Here is a tiny trained network, its code and every weight. The questions are about switching its units off for an input and a class, where a switched-off unit gives its printed mean instead of its output.

import numpy as np


def w(rows, s, z=0):
    codes = np.array(rows[::2]) - 128.0
    scale = np.full(codes.shape[1], s)
    scale[-1] = z or s
    return codes * scale


def norm(h):
    return h / np.sqrt((h * h).mean(-1, keepdims=True) + 1e-5)


def f(y):
    return y / 2 * (1 + np.tanh(0.7978845608 * (y + 0.044715 * y**3)))


def log_softmax(a):
    a = a - a.max(-1, keepdims=True)
    return a - np.log(np.exp(a).sum(-1, keepdims=True))


def net(x, mask):
    res = np.array(x, float).reshape(1, 8) / 4 @ E
    u = 0
    for l in range(2):
        y = f(norm(res) @ A[l][:, :-1].T + A[l][:, -1])
        res = res + np.where(mask[u : u + 3], y, B[l][:, -1]) @ B[l][:, :-1]
        u += 3
    return log_softmax(norm(res)[-1] @ U[:, :-1].T + U[:, -1])


A, B = {}, {}
E = w([
[137,243,93,103],'x0',
[47,199,179,168],'x1',
[126,123,120,137],'x2',
[131,132,131,125],'x3',
[130,129,129,128],'x4',
[254,186,163,174],'x5',
[128,128,127,128],'x6',
[129,124,128,127],'x7',
],0.0059)
A[0] = w([
[155,172,254,113,212],'L0N0',
[117,126,78,40,143],'L0N1',
[120,152,27,20,3],'L0N2',
],0.0091,0.0037)
B[0] = w([
[117,101,82,179,252],'L0N0',
[111,114,42,148,199],'L0N1',
[129,144,57,253,188],'L0N2',
],0.011,0.0038)
A[1] = w([
[54,195,93,123,116],'L1N0',
[214,254,103,145,2],'L1N1',
[184,82,15,161,163],'L1N2',
],0.0091,0.0034)
B[1] = w([
[185,175,232,83,169],'L1N0',
[13,2,146,73,178],'L1N1',
[142,140,147,91,254],'L1N2',
],0.0096,0.0068)
U = w([
[122,39,62,39,103],'0',
[133,133,63,235,255],'1',
[28,93,210,148,70],'2',
[113,227,150,67,87],'3',
[253,90,166,112,73],'4',
],0.019,0.0052)

Each question gives the input, the list of numbers given to net, and the class t.
The units are the neurons (one row each of A and B). Each row of codes is followed by its name. A weight is (code - 128) times the scale printed after its matrix; where a second scale follows, it is the last column's (A, B and U).
mask holds one flag per neuron, layer by layer. A switched-off neuron (its flag False) gives its mean, the last column of its row in B, instead of its output. The means were averaged over made-up inputs and are rounded, as every weight is.
A unit's drop is (log p(t) with every unit on - log p(t) with that unit switched off) / (log p(t) with every unit on - log p(t) with every unit switched off).
The circuit of an input: a set's keep is (log p(t) with only the set's units on - log p(t) with every unit switched off) / (log p(t) with every unit on - log p(t) with every unit switched off). Starting from all 6 units, units are removed one at a time, each time the one whose removal leaves the highest keep (on an exact tie, the one counted first), for as long as the keep stays at least 0.8.
units of the circuit, in order: the units of the circuit, biggest drop first
k most important neurons: the k neurons with the biggest drops, biggest first
drop when u is switched off: that unit's drop, to one decimal
input [3,-7,0,-4,0,-7,6,1], class 1: units of the circuit, in order -> L0N2
input [0,-4,5,-2,2,1,-4,1], class 4: 2 most important neurons -> L1N1; L1N2
input [6,-2,5,3,2,1,-2,6], class 0: 2 most important neurons -> L1N1; L0N0
input [2,6,0,-1,-2,8,4,-3], class 2: 3 most important neurons -> L1N1; L0N2; L0N1
input [2,4,7,-8,-4,-4,-1,7], class 3: units of the circuit, in order -> L1N0; L1N1
input [7,8,6,4,-6,3,6,2], class 2: 2 most important neurons -> L1N1; L1N2
input [2,-8,-4,-4,-6,-7,0,4], class 1: 3 most important neurons -> L0N2; L1N1; L0N1
input [-5,-1,3,-3,0,1,-7,7], class 4: 3 most important neurons -> L1N1; L0N1; L0N0
input [3,1,4,7,7,-8,-8,-3], class 3: 3 most important neurons -> L1N0; L0N0; L1N1
input [7,-6,-6,8,-4,0,7,2], class 1: 2 most important neurons -> L0N2; L0N1
input [-2,2,-4,5,1,8,-7,1], class 1: 2 most important neurons -> L0N0; L1N0
input [-5,6,5,3,-1,2,-7,-4], class 1: 2 most important neurons -> L1N1; L0N0
input [-6,4,6,5,-3,4,-8,7], class 1: 2 most important neurons -> L1N1; L1N0
input [4,-4,-4,8,8,-2,5,-1], class 1: most important neuron -> L0N2
input [3,-1,3,-7,-8,-8,0,-8], class 1: 3 most important neurons -> L0N2; L0N1; L1N1
input [4,1,1,2,-6,6,-2,-3], class 2: 2 most important neurons -> L1N1; L0N1
input [3,-7,-8,-3,4,6,2,0], class 0: drop when L1N0 is switched off -> 0.1
input [5,-5,-1,-3,5,7,-8,4], class 0: drop when L1N1 is switched off -> 0.8
input [6,1,-7,2,7,2,-1,-7], class 2: drop when L1N1 is switched off -> 0.9
input [6,0,4,1,-5,5,8,-4], class 0: drop when L1N2 is switched off -> 0.0
input [4,5,2,-3,-4,-4,-5,-8], class 3: units of the circuit, in order -> L1N0
